Below is a small trained network, with its code and all its weights. Each question gives an input and a class and asks what happens when units are switched off, that is, made to give their printed mean instead of their output.

import numpy as np


def w(rows, s, z=0):
    codes = np.array(rows[::2]) - 128.0
    scale = np.full(codes.shape[1], s)
    scale[-1] = z or s
    return codes * scale


def f(y):
    return y / 2 * (1 + np.tanh(0.7978845608 * (y + 0.044715 * y**3)))


def log_softmax(a):
    a = a - a.max(-1, keepdims=True)
    return a - np.log(np.exp(a).sum(-1, keepdims=True))


def net(x, mask):
    res = np.array(x, float).reshape(1, 4) / 4 @ E
    y = f(res @ A[0][:, :-1].T + A[0][:, -1])
    res = res + np.where(mask, y, B[0][:, -1]) @ B[0][:, :-1]
    return log_softmax(res[-1] @ U[:, :-1].T + U[:, -1])


A, B = {}, {}
E = w([
[249,68,139,68,86,26,156],'x0',
[66,47,155,181,73,176,212],'x1',
[83,140,53,188,127,7,117],'x2',
[117,170,59,83,12,139,94],'x3',
],0.011)
A[0] = w([
[103,109,129,199,72,148,164,95],'n1',
[58,86,121,151,123,149,181,79],'n2',
[98,103,122,155,214,68,165,105],'n3',
[182,89,158,157,199,168,132,100],'n4',
[99,126,103,200,149,155,82,2],'n5',
[75,161,167,146,151,183,91,98],'n6',
[187,73,173,88,124,86,176,31],'n7',
[143,114,143,142,96,74,136,107],'n8',
[181,159,173,71,131,214,112,161],'n9',
[92,127,66,179,134,61,121,151],'n10',
[149,106,200,172,193,127,111,80],'n11',
[123,71,175,140,72,110,167,103],'n12',
[157,127,171,77,134,192,177,81],'n13',
[126,211,120,100,196,137,56,124],'n14',
[125,140,41,73,45,183,112,118],'n15',
[185,162,140,95,167,87,76,27],'n16',
[4,196,135,177,178,178,98,71],'n17',
],0.012,0.0044)
B[0] = w([
[206,210,227,110,130,187,97,178],'n1',
[202,191,154,99,163,194,138,181],'n2',
[80,153,164,169,15,97,117,178],'n3',
[99,135,190,144,23,65,100,178],'n4',
[119,162,102,37,115,70,213,167],'n5',
[157,102,98,112,170,20,156,199],'n6',
[126,75,93,42,189,46,207,188],'n7',
[121,134,34,60,143,111,179,157],'n8',
[94,214,36,216,76,95,194,213],'n9',
[57,246,89,237,65,137,200,189],'n10',
[107,91,210,140,62,43,2,178],'n11',
[206,190,183,94,197,200,150,172],'n12',
[59,223,44,221,78,125,215,187],'n13',
[235,185,227,127,132,182,164,202],'n14',
[110,49,239,114,17,39,66,213],'n15',
[164,161,192,66,140,214,202,180],'n16',
[192,84,93,43,132,25,201,250],'n17',
],0.0084,0.018)
U = w([
[62,204,58,201,100,144,179,94],'0',
[83,81,232,115,40,82,65,87],'1',
[166,81,55,48,199,80,179,104],'2',
[210,187,209,98,179,220,148,97],'3',
[149,128,131,141,110,129,127,189],'4',
[66,53,67,198,199,246,49,2],'5',
],0.011,0.0074)

Each question gives the input, the list of numbers given to net, and the class t.
The units are the neurons (one row each of A and B). Each row of codes is followed by its name. A weight is (code - 128) times the scale printed after its matrix; where a second scale follows, it is the last column's (A, B and U).
mask holds one flag per neuron, in row order. A switched-off neuron (its flag False) gives its mean, the last column of its row in B, instead of its output. The means were averaged over made-up inputs and are rounded, as every weight is.
A unit's drop is (log p(t) with every unit on - log p(t) with that unit switched off) / (log p(t) with every unit on - log p(t) with every unit switched off).
The circuit of an input: a set's keep is (log p(t) with only the set's units on - log p(t) with every unit switched off) / (log p(t) with every unit on - log p(t) with every unit switched off). Starting from the 12 units with the biggest drops (on a tie, the unit counted first), units are removed one at a time, each time the one whose removal leaves the highest keep (on an exact tie, the one counted first), for as long as the keep stays at least 0.8.
units of the circuit, in order: the units of the circuit, biggest drop first
unit that matters most: the unit with the biggest drop
top k neurons: the k neurons with the biggest drops, biggest first
drop of u: that unit's drop, to one decimal
input [-2,7,-3,7], class 1: top 4 neurons -> [n15 n14 n16 n8]
input [3,4,-5,2], class 0: units of the circuit, in order -> [n13]
input [3,6,-6,3], class 0: top 4 neurons -> [n13 n9 n14 n16]
input [5,-2,6,6], class 0: top 2 neurons -> [n10 n11]
input [-5,7,3,7], class 1: top 3 neurons -> [n15 n14 n16]
input [4,-8,6,7], class 3: top 2 neurons -> [n16 n14]
input [-7,4,-5,6], class 2: top 2 neurons -> [n17 n6]
input [-7,-5,6,-5], class 2: top 2 neurons -> [n17 n9]
input [6,6,-2,2], class 2: top 2 neurons -> [n7 n14]
input [6,-7,-1,0], class 3: top 3 neurons -> [n16 n17 n6]
input [-5,5,1,-6], class 1: top 3 neurons -> [n11 n3 n4]
input [5,-4,6,-7], class 1: top 2 neurons -> [n3 n11]
input [3,8,-5,1], class 3: drop of n12 -> 0.5
input [-6,7,5,5], class 3: unit that matters most -> n1
input [-6,-2,-8,-6], class 0: drop of n13 -> 0.6
input [1,-6,5,0], class 3: drop of n13 -> 0.4
